Below is a small trained network, with its code and all its weights. Each question gives an input and a class and asks what happens when units are switched off, that is, made to give their printed mean instead of their output.

import numpy as np


def w(rows, s, z=0):
    codes = np.array(rows[::2]) - 128.0
    scale = np.full(codes.shape[1], s)
    scale[-1] = z or s
    return codes * scale


def f(y):
    return y / 2 * (1 + np.tanh(0.7978845608 * (y + 0.044715 * y**3)))


def log_softmax(a):
    a = a - a.max(-1, keepdims=True)
    return a - np.log(np.exp(a).sum(-1, keepdims=True))


def net(x, mask):
    res = np.array(x, float).reshape(1, 5) / 4 @ E
    y = f(res @ A[0][:, :-1].T + A[0][:, -1])
    res = res + np.where(mask, y, B[0][:, -1]) @ B[0][:, :-1]
    return log_softmax(res[-1] @ U[:, :-1].T + U[:, -1])


A, B = {}, {}
E = w([
[168,42,146,185,147,159],'x0',
[103,76,104,168,115,75],'x1',
[8,88,142,101,127,194],'x2',
[157,83,68,81,141,129],'x3',
[108,121,58,165,71,123],'x4',
],0.018)
A[0] = w([
[143,189,123,116,100,249,193],'N1',
[159,89,140,170,128,116,62],'N2',
[56,146,112,118,100,137,58],'N3',
[166,116,92,78,167,132,147],'N4',
[144,164,98,172,122,63,165],'N5',
[131,75,151,224,115,127,165],'N6',
[120,204,163,125,76,69,174],'N7',
[114,106,142,168,114,123,165],'N8',
[68,120,133,82,69,142,163],'N9',
[202,119,72,125,78,136,78],'N10',
[136,130,207,80,206,154,141],'N11',
[155,119,63,89,160,150,255],'N12',
[72,121,93,131,79,97,215],'N13',
[127,117,141,241,127,126,138],'N14',
[161,83,87,126,141,130,130],'N15',
[96,82,167,108,190,129,135],'N16',
[127,118,192,77,200,183,147],'N17',
[170,83,68,99,159,119,115],'N18',
[130,128,170,116,190,153,58],'N19',
[120,71,127,182,163,103,209],'N20',
[80,132,119,111,25,135,142],'N21',
],0.015,0.0034)
B[0] = w([
[143,81,6,145,120,130,233],'N1',
[131,115,139,134,88,140,184],'N2',
[91,167,130,110,105,165,204],'N3',
[87,103,132,139,127,77,188],'N4',
[164,163,154,96,148,106,231],'N5',
[174,122,162,152,68,173,225],'N6',
[158,169,95,100,190,142,238],'N7',
[141,128,123,130,97,153,167],'N8',
[84,132,123,102,112,194,219],'N9',
[125,154,130,140,105,82,214],'N10',
[74,127,149,210,171,129,250],'N11',
[91,80,119,110,114,54,195],'N12',
[126,165,156,92,110,138,206],'N13',
[204,159,160,166,105,168,217],'N14',
[148,105,151,122,102,93,181],'N15',
[117,81,163,123,148,167,210],'N16',
[91,108,125,188,176,157,252],'N17',
[101,103,176,110,110,58,197],'N18',
[107,117,136,157,137,143,192],'N19',
[183,81,188,104,127,158,199],'N20',
[118,145,107,107,100,147,205],'N21',
],0.015,0.017)
U = w([
[102,161,130,109,118,1,115],'0',
[61,158,126,227,233,142,186],'1',
[212,164,166,170,79,139,120],'2',
[169,248,88,82,233,83,161],'3',
[127,79,162,83,176,110,6],'4',
[38,212,94,68,102,171,94],'5',
[131,131,10,123,134,112,223],'6',
],0.012,0.0025)

Each question gives the input, the list of numbers given to net, and the class t.
The units are the neurons (one row each of A and B). Each row of codes is followed by its name. A weight is (code - 128) times the scale printed after its matrix; where a second scale follows, it is the last column's (A, B and U).
mask holds one flag per neuron, in row order. A switched-off neuron (its flag False) gives its mean, the last column of its row in B, instead of its output. The means were averaged over made-up inputs and are rounded, as every weight is.
A unit's drop is (log p(t) with every unit on - log p(t) with that unit switched off) / (log p(t) with every unit on - log p(t) with every unit switched off).
unit that matters most: the unit with the biggest drop
top k neurons: the k neurons with the biggest drops, biggest first
drop of u: that unit's drop, to one decimal
input [2,-7,4,-5,7], class 5: top 2 neurons	N3, N9
input [-4,-5,-6,1,-4], class 3: unit that matters most	N7
input [-2,-6,7,-2,0], class 1: top 2 neurons	N17, N11
input [4,2,-5,-2,-8], class 1: top 2 neurons	N11, N17
input [5,-7,8,2,7], class 5: top 2 neurons	N9, N3
input [6,2,-5,8,2], class 0: drop of N18	0.2
input [8,-5,5,-6,4], class 2: drop of N19	0.0
input [-6,4,1,-4,-4], class 5: drop of N3	0.3
input [4,-2,-5,5,-8], class 1: drop of N11	0.2
input [0,3,-8,-4,-8], class 3: top 2 neurons	N7, N5
